Below are the code and all the weights of a small trained network. Each question names an input and a class and asks about switching units off, where a switched-off unit gives its printed mean instead of its output.

import numpy as np


def w(rows, s, z=0):
    codes = np.array(rows[::2]) - 128.0
    scale = np.full(codes.shape[1], s)
    scale[-1] = z or s
    return codes * scale


def f(y):
    return np.maximum(y, 0)


def log_softmax(a):
    a = a - a.max(-1, keepdims=True)
    return a - np.log(np.exp(a).sum(-1, keepdims=True))


def net(x, mask):
    res = np.array(x, float).reshape(1, 3) / 4 @ E
    y = f(res @ A[0][:, :-1].T + A[0][:, -1])
    res = res + np.where(mask, y, B[0][:, -1]) @ B[0][:, :-1]
    return log_softmax(res[-1] @ U[:, :-1].T + U[:, -1])


A, B = {}, {}
E = w([
[128,125,229,20,57,187,221,162,102,236],'x0',
[182,36,142,247,68,42,149,137,180,182],'x1',
[180,54,107,125,240,120,187,220,2,108],'x2',
],0.0094)
A[0] = w([
[129,138,16,195,137,80,94,129,86,93,190],'N0',
[32,202,120,85,122,187,104,115,117,115,179],'N1',
[130,163,121,86,164,143,135,136,93,93,69],'N2',
[96,136,85,66,141,150,86,140,113,112,38],'N3',
[142,72,130,114,160,132,133,195,2,107,110],'N4',
[181,183,91,157,184,77,78,110,119,90,13],'N5',
[178,38,87,113,230,107,183,132,59,121,96],'N6',
[156,73,169,138,98,77,179,135,163,186,226],'N7',
[132,194,150,78,60,86,150,93,163,164,187],'N8',
[196,89,124,184,108,99,153,162,179,147,8],'N9',
[209,128,165,213,94,81,125,189,167,164,33],'N10',
[149,169,80,146,88,152,116,92,189,90,216],'N11',
[104,58,112,128,194,65,215,206,110,112,26],'N12',
[124,78,109,174,108,82,95,112,102,154,226],'N13',
[112,168,137,100,177,194,113,113,155,83,52],'N14',
[67,160,150,110,81,123,47,89,159,186,3],'N15',
[92,104,73,156,157,101,97,41,121,70,15],'N16',
[131,174,130,102,203,244,126,138,142,97,103],'N17',
[88,120,176,84,113,160,200,113,130,198,43],'N18',
[107,137,115,143,53,149,79,84,154,118,27],'N19',
[125,169,135,98,182,142,135,84,116,43,175],'N20',
[176,104,198,87,39,199,172,196,61,204,76],'N21',
[138,86,171,229,129,107,144,117,164,92,88],'N22',
],0.009,0.007)
B[0] = w([
[173,79,55,58,147,109,114,169,107,65,246],'N0',
[157,187,147,158,98,211,147,170,118,93,233],'N1',
[125,157,191,176,54,171,178,163,152,121,171],'N2',
[67,91,181,187,51,175,172,185,178,139,161],'N3',
[140,192,141,172,155,88,84,79,185,181,228],'N4',
[5,29,107,83,109,58,105,195,127,56,182],'N5',
[139,198,144,170,173,81,86,118,254,176,232],'N6',
[212,202,135,152,95,200,153,189,91,63,230],'N7',
[174,183,121,110,172,82,92,84,136,149,224],'N8',
[51,95,183,185,84,164,239,186,163,78,172],'N9',
[58,144,155,147,25,172,186,193,166,103,190],'N10',
[232,180,123,123,201,77,93,104,151,153,229],'N11',
[44,175,140,169,114,54,104,69,203,178,190],'N12',
[241,192,115,114,144,175,164,203,60,108,210],'N13',
[90,141,168,179,25,146,186,153,139,84,175],'N14',
[38,128,175,174,103,59,101,71,224,148,188],'N15',
[19,43,130,58,74,58,120,174,113,47,189],'N16',
[142,157,134,168,72,168,135,210,148,98,201],'N17',
[86,65,47,95,98,65,114,178,98,51,190],'N18',
[24,119,188,173,146,58,96,50,202,186,182],'N19',
[168,201,137,144,90,182,150,160,96,104,212],'N20',
[91,76,75,46,144,74,90,143,84,26,236],'N21',
[141,141,167,148,64,185,185,139,171,100,189],'N22',
],0.0081,0.013)
U = w([
[90,128,187,193,75,218,209,174,130,109,22],'0',
[48,64,62,38,128,52,94,148,106,65,52],'1',
[73,163,174,182,150,49,79,68,203,192,49],'2',
[205,184,108,106,178,184,123,141,82,135,236],'3',
[117,42,165,160,194,200,154,39,39,245,3],'4',
],0.011,0.0073)

Each question gives the input, the list of numbers given to net, and the class t.
The units are the neurons (one row each of A and B). Each row of codes is followed by its name. A weight is (code - 128) times the scale printed after its matrix; where a second scale follows, it is the last column's (A, B and U).
mask holds one flag per neuron, in row order. A switched-off neuron (its flag False) gives its mean, the last column of its row in B, instead of its output. The means were averaged over made-up inputs and are rounded, as every weight is.
A unit's drop is (log p(t) with every unit on - log p(t) with that unit switched off) / (log p(t) with every unit on - log p(t) with every unit switched off).
unit that matters most: the unit with the biggest drop
k most important neurons: the k neurons with the biggest drops, biggest first
drop of u: that unit's drop, to one decimal
input [7,6,-8], class 2: most important neuron => (N15)
input [-8,-1,-8], class 1: 3 most important neurons => (N16; N0; N5)
input [7,6,1], class 1: 3 most important neurons => (N21; N18; N1)
input [-1,1,3], class 3: 2 most important neurons => (N15; N19)
input [7,-5,-7], class 1: 3 most important neurons => (N18; N21; N6)
input [-3,3,1], class 3: 2 most important neurons => (N21; N13)
input [3,-7,8], class 2: 3 most important neurons => (N4; N6; N12)
input [6,-5,4], class 1: 2 most important neurons => (N21; N18)
input [6,-4,-7], class 2: 2 most important neurons => (N15; N0)
input [-8,-8,5], class 0: 2 most important neurons => (N20; N2)
input [1,7,-7], class 0: 3 most important neurons => (N7; N10; N9)
input [-5,-7,7], class 0: 2 most important neurons => (N20; N17)
input [-1,6,7], class 2: 2 most important neurons => (N6; N12)
input [-5,-6,-5], class 0: most important neuron => (N1)
input [-7,8,8], class 0: 3 most important neurons => (N9; N13; N22)
input [-6,2,7], class 2: drop of N18 => 0.2
input [-7,8,-1], class 0: drop of N9 => 0.1
input [2,-1,8], class 2: drop of N4 => 0.0
input [7,1,-6], class 1: drop of N21 => 0.4
input [-5,-2,-3], class 1: unit that matters most => N16
